Each row was made from one walk, in order. Every step used is in the known rows, and no mark comes twice. Write each row's walk.
Each row is shifted at random along 5 fixed directions that mean nothing.
Known rows
fira, roliz, sibig, vilet, naro: [-263 -144 -178 -154  -65   51  -89   50   47  -54 -167  -76  -66  111
  146   26  -65  -12   85  124  221   38  -15   17   54  -60 -195  -59
  172 -140 -100  -38 -237 -365  -10  -56   52 -141  143   67 -110  145
  -90]
lukapa, tumem, naro, timem: [-197   63 -202  -26 -107  272   -4   55   73  -28  -72 -256  107 -120
 -202  -61  126 -216 -151  159   22  -85  141 -186  107  -64  -41  -26
 -106    5  -37 -163  -34 -185   96 -163   -4   12  351   25  -66   60
  121]
roliz, naro, lukapa, fira, vilet, gifiman: [ 185   11  214  231 -118  116  -26 -480  119   30  -42  113 -261  -93
  342 -264 -282 -213  108   43  -89   -6  -31  -48  -79   21  168   37
   74  114 -256   88   73   -2   92   35  -52 -114 -159  -88  -90 -184
 -150]
roliz, fira, sibig, vilet, naro: [-353 -216 -164 -231    6   49  -32  154   36   33 -116  -17   89  103
  137  161   28   72   46  150  256   99   -4   19   68 -155 -163 -125
  193 -194  -23   -2 -178 -325   14   -5  102 -152  141  123 -147  288
  -96]
timem, naro, lukapa, fira, sibig: [-557  -44 -309 -274  -73  -60  -57   91   40  -27 -159  -28  -60  -81
 -221  -26  238 -144 -240  -61   41   23   63 -230   63 -370   29 -138
 -121 -145  125 -138 -115 -335   33   66  150   -7  310   99 -176  171
  297]
naro, lukapa, fira, roliz, tumem, timem: [ -15 -170 -149  -72   61  505  117  100  127  -96 -120 -113  -24   31
  236  136   13  104  -18  115  107 -199  -70  152 -102  165  -96  180
  116  -85  -94  -64  138 -196   74   -8  -54  -80   88  -69  -58   33
 -406]
naro, timem, gifiman, sibig, vilet, fira, roliz, lukapa: [-327 -380 -111 -238 -115   84  -16   72  100 -129  -11   35  137  219
  -42    3  263   36  -72  122  116   96   50   56   83 -218 -143 -126
   84 -208   40  202 -143 -380   25   -8   54  -88  204   64 -239   98
  -16]
lukapa, tumem, roliz, sibig: [-264  303 -327  -98 -129  129 -111  -70  119 -107 -139   20 -304 -171
  -75 -198 -158 -261   32  -59 -138 -118  -50 -238  -47  -84   12  211
  -71   39 -107 -157  -30 -174  130  -44   -8  -57  191  -17 -135  -92
   97]
gifiman, naro, lukapa, tumem, roliz: [ -53  344 -186  170  -80  137  -16 -320  125   37 -133   -6 -489 -314
   48 -315 -244 -354   39 -153 -201 -159  -24 -244 -170   -5  156  230
 -129   92 -103 -230   69  -92  124  -21  -18    4   34 -110  -27 -337
   90]
vilet, gifiman, lukapa, tumem: [  90  249   49  123 -111  286  -26 -207   14  111   75  120 -212 -272
  251 -204 -165 -179  277   50 -196  -26   48 -111  -57   44   70   65
  -86  176  -38  -31  -38   34  195 -129  105  -53 -102  -65    2 -200
   24]
sibig, vilet, naro, timem, gifiman, lukapa, fira, roliz: [  96  -53  229  285 -211   40  -43 -504   71  -75  -99   43 -269  -61
  118 -407 -122 -253  -18   33 -103  -43   72 -116 -123    8   25   33
  -45   63 -189   73   41  -74   50  -12  -98   47  -34  -58 -239 -399
   13]
timem, naro, lukapa, fira: [ -89 -104  -22   20 -116   34   26 -322   61 -114 -197 -134 -190    1
  -49 -231   26 -234 -311   30   22  -13   78 -112  -17 -137   62   13
  -87   32  -62 -116   57 -322    2   13  -45   22  200 -106 -147  -24
  -55]
naro, timem, gifiman, vilet: [ 123 -401   84   -4  -94  311   30   88  -18  -62   18 -165  321   32
  165   31  101   82   48  286  256   90  134  244  175  111  -36 -116
   42  -20  106  232  -15 -223   44  -24  -29 -124  160  -69  -47  261
 -200]
tumem, roliz, naro, timem, gifiman: [  92  -50    4  114 -123  305  -14   64   10  -43   15  -98  112 -152
   50 -181  -89  -39   87   47  126  -22  111   13   86  106    0   44
    1  134  -53  103   72  -26   61 -149  -69  -67  128   73  -24   29
  -53]
lukapa, naro, timem, gifiman, vilet: [ 124  -79   39  159 -165  165    2 -209  115  -16  -60  -90  -85 -110
  165 -244 -110 -179  -26  145  -28  -13  113  -49   18   80  106   34
  -43   63    2   53   74 -155   94   84  -46  -70  134 -167  -91  -56
  -26]
fira, sibig, vilet, gifiman: [  71   78  155   89  -90 -155 -236 -164  -35  -18    9   49 -236 -267
  267 -312 -255 -291  305  -48   95  176  -44  -96   45   -4   98 -124
  100   95 -144  141 -142   63   75  -20  -20  -26 -152   55  -53   -4
  103]
timem, gifiman, naro, lukapa, fira: [ 303 -103  497  291 -112  161  -60 -124  -67  -26   84 -239  -46 -361
   -8 -379  -80 -133  255 -100  215  117  122   95   27   92  287 -178
  -68  175   -8  287   29  266  118 -153  -19   58  -85  139  -98  -58
  171]
gifiman, sibig, vilet, naro: [ -33  -68  242   90 -203   65 -147 -195  -48  -63  -28 -194   26  -84
  -36 -277  -98 -168  256  129  162  176   79    8  148  -47  -24 -180
   47   80 -146  125 -277  -23   65 -255  -13  -43   92   95 -106  -19
  159]
timem, naro, lukapa, fira, gifiman, vilet, sibig: [ 127 -106  327  128  -40  218  -29 -166   13   41   64   76  -93 -207
  312 -179 -174   12  400  -24   71  140    9  193    2   69  211  -70
   29  110   20  271  -20  161  146  -28   68 -116 -182   90  -83  -78
   70]
lukapa, tumem, roliz, naro, timem: [  75  193 -187  161   48  219  -42   60   58   -4 -117 -171 -225 -321
  106 -158 -239 -298   12  -42  126 -160    8 -137  -76  162  101  133
   56   -5 -117 -163  111  -37   85  -20  -95  -11   93   22   -1  -27
 -123]
roliz, naro, lukapa, tumem, timem, gifiman, vilet, fira: [ -48   98 -121   93 -107  208   75 -317  215    6  -71   94 -261  -76
   97 -294 -164 -257  -62   14 -273 -136   22 -220 -116  -81   60  205
  -12  129  -74  -69  149 -154  142   85  -32  -59   40 -210 -118 -261
 -113]
gifiman, sibig, vilet, fira, roliz: [-138 -355   73 -164   58   73 -110  209  -45  -44  -50  -65  -30   64
  211  100   -4   62  314  102  360  191  -42  271   -1  -36  -55 -170
  246 -216   46  230 -193 -186   66  -37   48 -102    1  165 -167  223
 -108]
timem, gifiman, sibig, vilet: [ 116   46   95   58  -76  -21 -141  -77   15  -15  -10   59 -310 -312
  416 -312 -346 -140  336  -50   59  130  -40   28  -46  100  113   64
   94  131   22  142  -28  -16   93   95    5  -73 -148 -111    8   18
  -34]
fira, roliz, sibig, vilet, naro, timem, gifiman: [  73 -238  -25   25  -37   60  -65   39   56  -66  -79  -53   -6   19
  320  -77 -139    9   98  120  303   -4   52  103   76  124 -154  -38
  214  -96 -101  126  -51 -250  -30    5  -46 -108   31   13  -66  141
 -258]
tumem, lukapa, naro, timem, gifiman, sibig, vilet, fira: [ 199  -93  312  212 -115  -35  -87 -169   55  -47   42  -99 -192 -243
   86 -391 -169 -235  148  -55  131   83  142  -29   -3   -4  187 -136
  107   49  -96  217   46   67   95  -49  -64   10  -47  -20 -173  -89
   37]
sibig, vilet, gifiman, naro, lukapa: [ 189  180  107  274  -66 -115 -109 -374   33  106   -3   87 -485 -371
  412 -413 -394 -347  250 -151  -88  104  -40 -206 -108    1  170  -20
   45  132 -103   -9  -41  -14   72   58   30  -41 -262 -129   51 -219
   60]
naro, timem, gifiman, sibig, vilet: [  56  -53  303  141 -302   63 -192 -172  -15 -173  102  -78   91 -246
  -88 -448  -28 -215  237   30    8  177   95  -50  173  -33   86 -127
  -78  168  -53  311 -133  142  103 -157  -65   25   70   77 -154 -100
  310]
sibig, vilet, gifiman, naro, lukapa, fira: [-108  -43  -84   19 -120   15   17 -360  128  121  -77  185 -287   -5
  283 -112 -113 -121   16  116 -178   34  -21 -166 -102 -214   -3   -5
  -23  -68  -40  -72   -8 -368   76  110   66 -120   -9 -201 -122  -71
  -37]
tumem, timem, gifiman, sibig: [ -56 -292    5 -128  -76  191  -23  296  -16 -100   49 -241  296  -79
  -66  -46  176   44   68  145  352  132  117  114  238  -15  -56 -180
   23   30  127  190  -83 -137   75 -121   -5  -30  211   40   -6  327
  -20]
sibig, vilet, fira, roliz, naro, timem, gifiman, lukapa: [ 368 -439  291  204   72  185   38   24  -20   10   -3  -85  -11   -6
  479  -49 -147   43  160  115  426   38   98  352  -72  248   13  -93
  317  -79  -48  231   71  -95  -10   12  -71  -52 -161   38  -55   75
 -497]
sibig, vilet, gifiman, naro, timem: [ -55  241    7  187 -179   28 -140 -243   35  124   59  179 -248 -311
  219 -361 -231 -275  289  -43 -284  112  -12 -338  -34 -106   39  -24
  -66  119  -38    8  -83   28  145  -18   85  -30  -93    2  -55 -257
  336]
naro, timem, gifiman, vilet, fira, roliz: [ 121  -91   70  129   63   40  -88  -62   27  -24  -30  106 -330 -172
  387 -235 -244 -175  232 -123   30   73  -65   30 -160  113  119   63
  135   -9   35  244  114    6  117  174  -18  -44 -198    6 -127 -146
  -67]
naro, timem, gifiman, lukapa, tumem, roliz, sibig, vilet: [ -33  218  -76  106 -170  152 -123   16   34  -58   16   80 -190 -417
   49 -287 -179 -205  214 -100 -102 -101   84 -164  -54   18  100   81
  -54   53    3   21  -25   40  117  -10   17  -28   28    8 -130 -156
  143]
naro, timem, gifiman, lukapa: [ 144 -172   86   65  -94  279   16  113  -67    1   95  -50  165 -209
  222  -79   55   25   99   96  136   27  164   98   91  102    8  -84
  -13   57  128  136    6  -71   66  -81   59  -35   35  -23    2   99
 -108]
sibig, vilet, fira, roliz, tumem, lukapa: [-172 -156   61 -143 -102  550   53  -18   33  -61  -30   -5   94  208
  108   99   24  198  255  171  -22  -21   -8  242  -48   37 -178  100
  131   41 -153   87  -89 -136  104 -261   51 -155   63   86 -169  -90
 -190]
fira, sibig, vilet, naro: [ 129 -213   98   38   28  -20  -88  -40  -47   19 -139 -168  -56  -26
  385  -19 -209  -74  152  182  428   61   37  176   73  147  -71 -123
  272  -82 -156   11 -125 -207  -39  -48  -65  -74   -8   -3  -12  236
 -340]
sibig, vilet, gifiman, lukapa: [  37 -137  117   32 -181  153  -31 -190  -48   31   37   43   27  -24
  237  -90  -26  -55  164  208   15  134   91   34   63  -59  -59 -134
   17   64  -29   65 -181 -214   59 -124   65 -109   -6  -83  -49   16
  -82]
naro, lukapa, fira, vilet, sibig: [-298 -462  -56 -249  -70   32  -39   12  -57 -171 -114 -157  327  221
 -181  235  359  -49 -212  264  320   99   87  122  253 -273  -38 -327
    7 -305  -26  118 -251 -427  -26  -82   -4 -104  388  127 -276  351
  -27]
tumem, naro, lukapa, fira, sibig, vilet: [ -52 -116  190   55 -231   90  -69 -347  116 -100 -107  -85  -83  -22
   28 -207  -59 -137   20  116   13   -4   61   24    9  -84   55  -29
   26   53 -225   30  -42  -95   38 -108  -96  -22  112  -43 -196  -63
   -1]

Which walk is each row?
[-119   63  107   75  -95  349  -10   -8   59   29   44  -59   85 -216
  -54 -172  -33  -24  212   -2    9  -34   87  -34   53   10   87  -57
   -5   70  -96  169   -8  154  165 -113   73  -92   41  114  -92 -115
  191] : roliz, tumem, lukapa, fira, vilet, naro, timem, gifiman, sibig
[ -32  373 -169  130   -9   30  -66  -42   99   64   -1   10 -383 -519
  115 -394 -255 -340  156 -223 -108 -113   31 -362  -44   -9  113   89
  -51  132   -5 -103   37   72  152   11   56   18  -61  -87   53 -190
  163] : vilet, naro, lukapa, tumem, timem, gifiman, sibig
[-248  -27  -85  -70 -147  176  -35 -105  102   34  -88  111  -23    6
  185  -19  -24  -16   35  151  -98  -91   23 -130  -22 -102 -125    1
   87 -133 -140  -81  -79 -205   49  -29   57  -88  122    8 -227  -24
  -39] : roliz, lukapa, fira, sibig, vilet, naro, timem
[-192  112 -212  -68 -107  254  -35   38   57  -27 -137   -8 -158 -180
   59  -62 -159  -40  130    5   -6 -127   74  -31  -28  -27  -15  124
   15    1  -18 -159  -81 -214   40  -65   56 -123  165    3  -85   32
  -25] : timem, naro, lukapa, tumem, roliz, sibig, vilet
[-137 -219  100  -11 -261  154  -33  -39    4  -85   52 -158  300  -41
 -188 -191  160  -21   84  162  122   92  195  -47  266 -170 -130 -228
  -39   67  -23  147 -227 -143   30 -259   10  -58  223   24  -99   62
  149] : tumem, timem, gifiman, sibig, vilet, naro, lukapa
[ 240  -74  259  151   -2  326   28  -68  121   84  119   24 -100 -141
  240 -116 -184   79  448   -8  191  -36   26  260  -48  146  126   27
  147   32 -103  251   97  148  176 -163    2 -102 -212  111  -79  -94
 -203] : vilet, fira, gifiman, naro, lukapa, tumem, roliz, sibig
[-199  390 -129   57 -242  342  -27 -112   62  105   34  199 -135 -348
   94 -255 -169 -106  290   -3 -472 -173   89 -372  -40  -80  -87  176
 -157  224  -19 -145  -53   41  164 -151  125  -70   41  -56 -108 -309
  248] : sibig, vilet, naro, lukapa, tumem, timem, gifiman
[ 228 -177  248  135   67  401   46   64   67  102  114  -70  106 -124
  175   56  -75  141  410   59  367    9   54  328   39  158  108  -87
  145  -28 -102  259   37  150  144 -213    6 -121 -117  211  -14  100
 -191] : vilet, gifiman, naro, lukapa, tumem, roliz, fira, sibig
[ 265  -72  349  259 -179  148 -125 -189  -16  -22   97  -71  -47 -219
  135 -304 -251  -69  462  -22  190  135   72  123   88   62   99 -157
  101  128 -183  262 -151  130   68 -255  -36 -105 -132  112  -36  -68
   49] : tumem, roliz, sibig, vilet, gifiman, naro, lukapa
[-503 -406 -403 -367   65  160   54  493  114  124  -44   -1  199  154
   56  429  313  262  -26  188  330   53   37   48   74 -286 -190 -296
  143 -456  184    9 -151 -559   37   97  219 -218  227   84 -123  476
  -20] : tumem, lukapa, fira, roliz, sibig, vilet, gifiman, naro, timem
[ -87   14  126   47  -69  491   53   -6   49  -67  -49 -152  -19   -9
 -122 -166   48  -47  110    6  -19  -98   87   17  -63   80  -38   94
   13  158 -104  -25    9   93  137 -278   15   66  108  217 -173 -232
    4] : vilet, fira, roliz, lukapa, tumem, timem, naro
[-182   98 -176  -23  -65  159  -30   24  122  171   30  112  -67 -222
  174  -22  -30  -85  232   79  -70  -63   25 -168   30 -109  -34  -55
   11  -52    7 -103  -97 -106  129  -14  104  -65   18  -25   -9   -2
   89] : fira, sibig, vilet, gifiman, naro, lukapa, tumem, timem
